Below is a small trained network, with its code and all its weights. Each question gives an input and a class and asks what happens when units are switched off, that is, made to give their printed mean instead of their output.

import numpy as np


def w(rows, s, z=0):
    codes = np.array(rows[::2]) - 128.0
    scale = np.full(codes.shape[1], s)
    scale[-1] = z or s
    return codes * scale


def norm(h):
    return h / np.sqrt((h * h).mean(-1, keepdims=True) + 1e-5)


def f(y):
    return np.maximum(y, 0)


def log_softmax(a):
    a = a - a.max(-1, keepdims=True)
    return a - np.log(np.exp(a).sum(-1, keepdims=True))


def net(x, mask):
    res = np.array(x, float).reshape(1, 3) / 4 @ E
    u = 0
    for l in range(4):
        y = f(norm(res) @ A[l][:, :-1].T + A[l][:, -1])
        res = res + np.where(mask[u : u + 3], y, B[l][:, -1]) @ B[l][:, :-1]
        u += 3
    return log_softmax(norm(res)[-1] @ U[:, :-1].T + U[:, -1])


A, B = {}, {}
E = w([
[158,94,186,59,146],'x0',
[118,255,178,89,29],'x1',
[248,133,83,67,151],'x2',
],0.0076)
A[0] = w([
[103,110,121,109,239,212],'L0N0',
[149,162,4,66,141,6],'L0N1',
[107,55,122,65,54,2],'L0N2',
],0.011,0.0016)
B[0] = w([
[99,207,168,248,117,255],'L0N0',
[187,145,254,98,170,218],'L0N1',
[49,127,162,50,144,156],'L0N2',
],0.0095,0.0051)
A[1] = w([
[97,32,92,184,1,44],'L1N0',
[117,167,102,80,139,3],'L1N1',
[151,151,203,79,179,123],'L1N2',
],0.0097,0.0031)
B[1] = w([
[17,118,171,46,44,163],'L1N0',
[95,210,202,185,48,134],'L1N1',
[102,96,115,2,92,253],'L1N2',
],0.0073,0.0058)
A[2] = w([
[193,52,90,78,74,5],'L2N0',
[210,242,1,202,147,83],'L2N1',
[95,214,57,170,45,169],'L2N2',
],0.0063,0.0027)
B[2] = w([
[150,123,63,113,254,146],'L2N0',
[92,118,187,72,188,166],'L2N1',
[96,66,47,201,248,254],'L2N2',
],0.0097,0.0033)
A[3] = w([
[143,84,171,206,95,3],'L3N0',
[51,135,197,86,1,245],'L3N1',
[87,242,90,104,118,35],'L3N2',
],0.0071,0.0026)
B[3] = w([
[194,233,122,199,255,151],'L3N0',
[53,185,14,94,182,255],'L3N1',
[112,146,106,220,211,163],'L3N2',
],0.0085,0.0056)
U = w([
[130,67,73,163,25,2],'0',
[242,123,198,26,153,32],'1',
[82,190,108,1,132,242],'2',
[140,123,132,226,176,250],'3',
],0.0079,0.0037)

Each question gives the input, the list of numbers given to net, and the class t.
The units are the neurons (one row each of A and B). Each row of codes is followed by its name. A weight is (code - 128) times the scale printed after its matrix; where a second scale follows, it is the last column's (A, B and U).
mask holds one flag per neuron, layer by layer. A switched-off neuron (its flag False) gives its mean, the last column of its row in B, instead of its output. The means were averaged over made-up inputs and are rounded, as every weight is.
A unit's drop is (log p(t) with every unit on - log p(t) with that unit switched off) / (log p(t) with every unit on - log p(t) with every unit switched off).
The circuit of an input: a set's keep is (log p(t) with only the set's units on - log p(t) with every unit switched off) / (log p(t) with every unit on - log p(t) with every unit switched off). Starting from all 12 units, units are removed one at a time, each time the one whose removal leaves the highest keep (on an exact tie, the one counted first), for as long as the keep stays at least 0.8.
units of the circuit, in order: the units of the circuit, biggest drop first
unit that matters most: the unit with the biggest drop
top k neurons: the k neurons with the biggest drops, biggest first
top k neurons in layer l: the k neurons of layer l with the biggest drops, biggest first
drop when u is switched off: that unit's drop, to one decimal
input [-4,-6,6], class 1: units of the circuit, in order => L0N1; L2N2
input [-3,5,-3], class 3: top 2 neurons => L2N2; L1N2
input [-4,3,8], class 1: unit that matters most => L0N1
input [-8,6,1], class 3: units of the circuit, in order => L2N2; L3N1
input [1,8,-3], class 3: units of the circuit, in order => L3N2; L2N2
input [0,6,0], class 3: top 4 neurons => L0N1; L2N2; L3N2; L1N2
input [-4,5,0], class 3: units of the circuit, in order => L2N2; L1N2
input [-3,-5,5], class 1: units of the circuit, in order => L0N1; L2N2
input [-8,6,3], class 3: top 3 neurons => L2N2; L3N2; L3N1
input [-1,3,-1], class 3: top 4 neurons => L0N1; L2N2; L1N2; L3N1
input [-1,1,8], class 1: top 2 neurons => L0N1; L3N1
input [-1,3,5], class 1: top 2 neurons in layer 0 => L0N1; L0N0
input [-8,0,8], class 1: drop when L2N1 is switched off => 0.0
input [-6,4,8], class 1: drop when L3N1 is switched off => 0.1
input [-5,3,7], class 1: top neuron in layer 1 => L1N0
input [-4,6,-2], class 3: drop when L2N2 is switched off => 0.6
input [-3,5,1], class 3: drop when L2N2 is switched off => 0.5
